Here is a tiny trained network, its code and every weight. The questions are about switching its units off for an input and a target symbol, where a switched-off unit gives its printed mean instead of its output.

import numpy as np


def w(rows, s, z=0):
    codes = np.array(rows[::2]) - 128.0
    scale = np.full(codes.shape[1], s)
    scale[-1] = z or s
    return codes * scale


def f(y):
    return np.maximum(y, 0)


def softmax(a):
    e = np.exp(a - a.max(-1, keepdims=True))
    return e / e.sum(-1, keepdims=True)


def log_softmax(a):
    a = a - a.max(-1, keepdims=True)
    return a - np.log(np.exp(a).sum(-1, keepdims=True))


def net(x, mask):
    ids = ['ΓΛΞΠΣαβδεζηθμτψω'.index(c) for c in x.split()]
    T = len(ids)
    res = E[ids] + P[:T]
    r = res
    for j in range(2):
        rows = slice(2 * j, 2 * j + 2)
        q, k, v = (r @ M[0][rows].T for M in (Q, K, V))
        z = softmax(np.where(np.tri(T) > 0, q @ k.T / 2**0.5, -1e9)) @ v
        o = O[0][rows]
        res = res + np.where(mask[j], z, o[:, -1]) @ o[:, :-1]
    y = f(res @ A[0][:, :-1].T + A[0][:, -1])
    res = res + np.where(mask[2:6], y, B[0][:, -1]) @ B[0][:, :-1]
    return log_softmax(res[-1] @ U[:, :-1].T + U[:, -1])


Q, K, V, O, A, B = {}, {}, {}, {}, {}, {}
E = w([
[146,135,196,243],'Γ',
[206,140,70,146],'Λ',
[117,109,84,105],'Ξ',
[165,114,55,207],'Π',
[176,65,96,184],'Σ',
[119,93,144,112],'α',
[83,120,131,108],'β',
[190,82,99,127],'δ',
[125,60,67,74],'ε',
[88,164,116,183],'ζ',
[180,135,123,255],'η',
[181,99,199,188],'θ',
[160,131,38,105],'μ',
[71,39,97,197],'τ',
[80,152,94,133],'ψ',
[47,74,154,158],'ω',
],0.023)
P = w([
[118,174,218,94],'0',
[81,114,164,83],'1',
[56,79,134,93],'2',
[35,40,107,97],'3',
[21,12,81,97],'4',
[20,2,65,97],'5',
],0.0051)
Q[0] = w([
[132,130,219,132],'H0',
[57,74,172,89],'H0',
[203,52,71,93],'H1',
[4,104,105,53],'H1',
],0.034)
K[0] = w([
[147,182,216,149],'H0',
[90,127,206,35],'H0',
[178,3,81,71],'H1',
[32,165,115,61],'H1',
],0.03)
V[0] = w([
[119,101,125,66],'H0',
[123,189,114,132],'H0',
[98,99,49,128],'H1',
[2,152,116,135],'H1',
],0.017)
O[0] = w([
[69,72,153,36,155],'H0',
[192,192,128,159,111],'H0',
[170,234,105,174,191],'H1',
[254,120,251,149,254],'H1',
],0.0095,0.016)
A[0] = w([
[204,106,114,73,184],'N0',
[103,188,81,87,2],'N1',
[248,54,75,130,212],'N2',
[149,210,133,35,149],'N3',
],0.017,0.0038)
B[0] = w([
[207,64,117,162,233],'N0',
[139,192,205,39,161],'N1',
[5,186,123,43,249],'N2',
[177,124,2,255,204],'N3',
],0.015,0.013)
U = w([
[60,104,202,234,75],'Γ',
[185,194,146,40,41],'Λ',
[150,73,8,84,103],'Ξ',
[115,196,119,111,107],'Π',
[100,113,70,79,200],'Σ',
[151,65,126,22,186],'α',
[174,37,142,143,132],'β',
[148,139,97,23,148],'δ',
[140,138,93,76,63],'ε',
[165,208,226,126,155],'ζ',
[70,145,111,182,142],'η',
[71,54,93,141,136],'θ',
[192,181,69,61,2],'μ',
[75,127,161,104,234],'τ',
[180,202,140,167,187],'ψ',
[113,86,255,170,42],'ω',
],0.0094,0.008)

Each question gives the input, a string of symbols that net reads in full, and the target symbol t.
The units are the heads (2 rows each of Q, K, V and O) and the neurons (one row each of A and B). Each row of codes is followed by its name. A weight is (code - 128) times the scale printed after its matrix; where a second scale follows, it is the last column's (O, A, B and U).
mask holds one flag per unit, heads first, then neurons. A switched-off unit (its flag False) gives its mean, the last column of its rows in O or B, instead of its output. The means were averaged over made-up inputs and are rounded, as every weight is.
A unit's drop is (log p(t) with every unit on - log p(t) with that unit switched off) / (log p(t) with every unit on - log p(t) with every unit switched off).
The circuit of an input: a set's keep is (log p(t) with only the set's units on - log p(t) with every unit switched off) / (log p(t) with every unit on - log p(t) with every unit switched off). Starting from all 6 units, units are removed one at a time, each time the one whose removal leaves the highest keep (on an exact tie, the one counted first), for as long as the keep stays at least 0.8.
circuit, biggest first: the units of the circuit, biggest drop first
unit that matters most: the unit with the biggest drop
top k neurons: the k neurons with the biggest drops, biggest first
heads that matter: for each layer, one digit per head in row order, 1 if its drop is at least 0.15 and else 0, layers parted by /
drop of u: that unit's drop, to one decimal
input β ψ ζ, target ζ: circuit, biggest first -> N3, H1
input θ α β ω ζ, target ζ: heads that matter -> 01
input τ α α, target α: heads that matter -> 10
input τ ψ ψ, target ψ: unit that matters most -> N3
input ζ ω ω ω η Ξ, target Ξ: top 2 neurons -> N3, N1
input Ξ ε β ζ, target ω: circuit, biggest first -> H0, N3, N2
input ψ η τ, target τ: heads that matter -> 00
input Ξ ψ α, target α: heads that matter -> 10
input β ε ε β ψ β, target ψ: circuit, biggest first -> H1, N3
input α ω Π, target Π: circuit, biggest first -> H0, N2
input ψ Ξ η β, target β: top 3 neurons -> N0, N2, N1
input ψ ψ τ, target τ: top 2 neurons -> N2, N3
input β ψ β β, target β: top 3 neurons -> N0, N1, N3
input ζ ζ μ ψ τ Π, target Π: unit that matters most -> H1
input β ψ Σ β Λ, target Λ: top 2 neurons -> N1, N3
input ψ β Ξ, target Ξ: top 3 neurons -> N3, N1, N0
input β ψ β ε ψ ψ, target β: drop of H0 -> 1.0
input ψ η ψ μ, target μ: drop of N3 -> 1.2
input δ ψ ω, target ω: drop of H0 -> 0.2
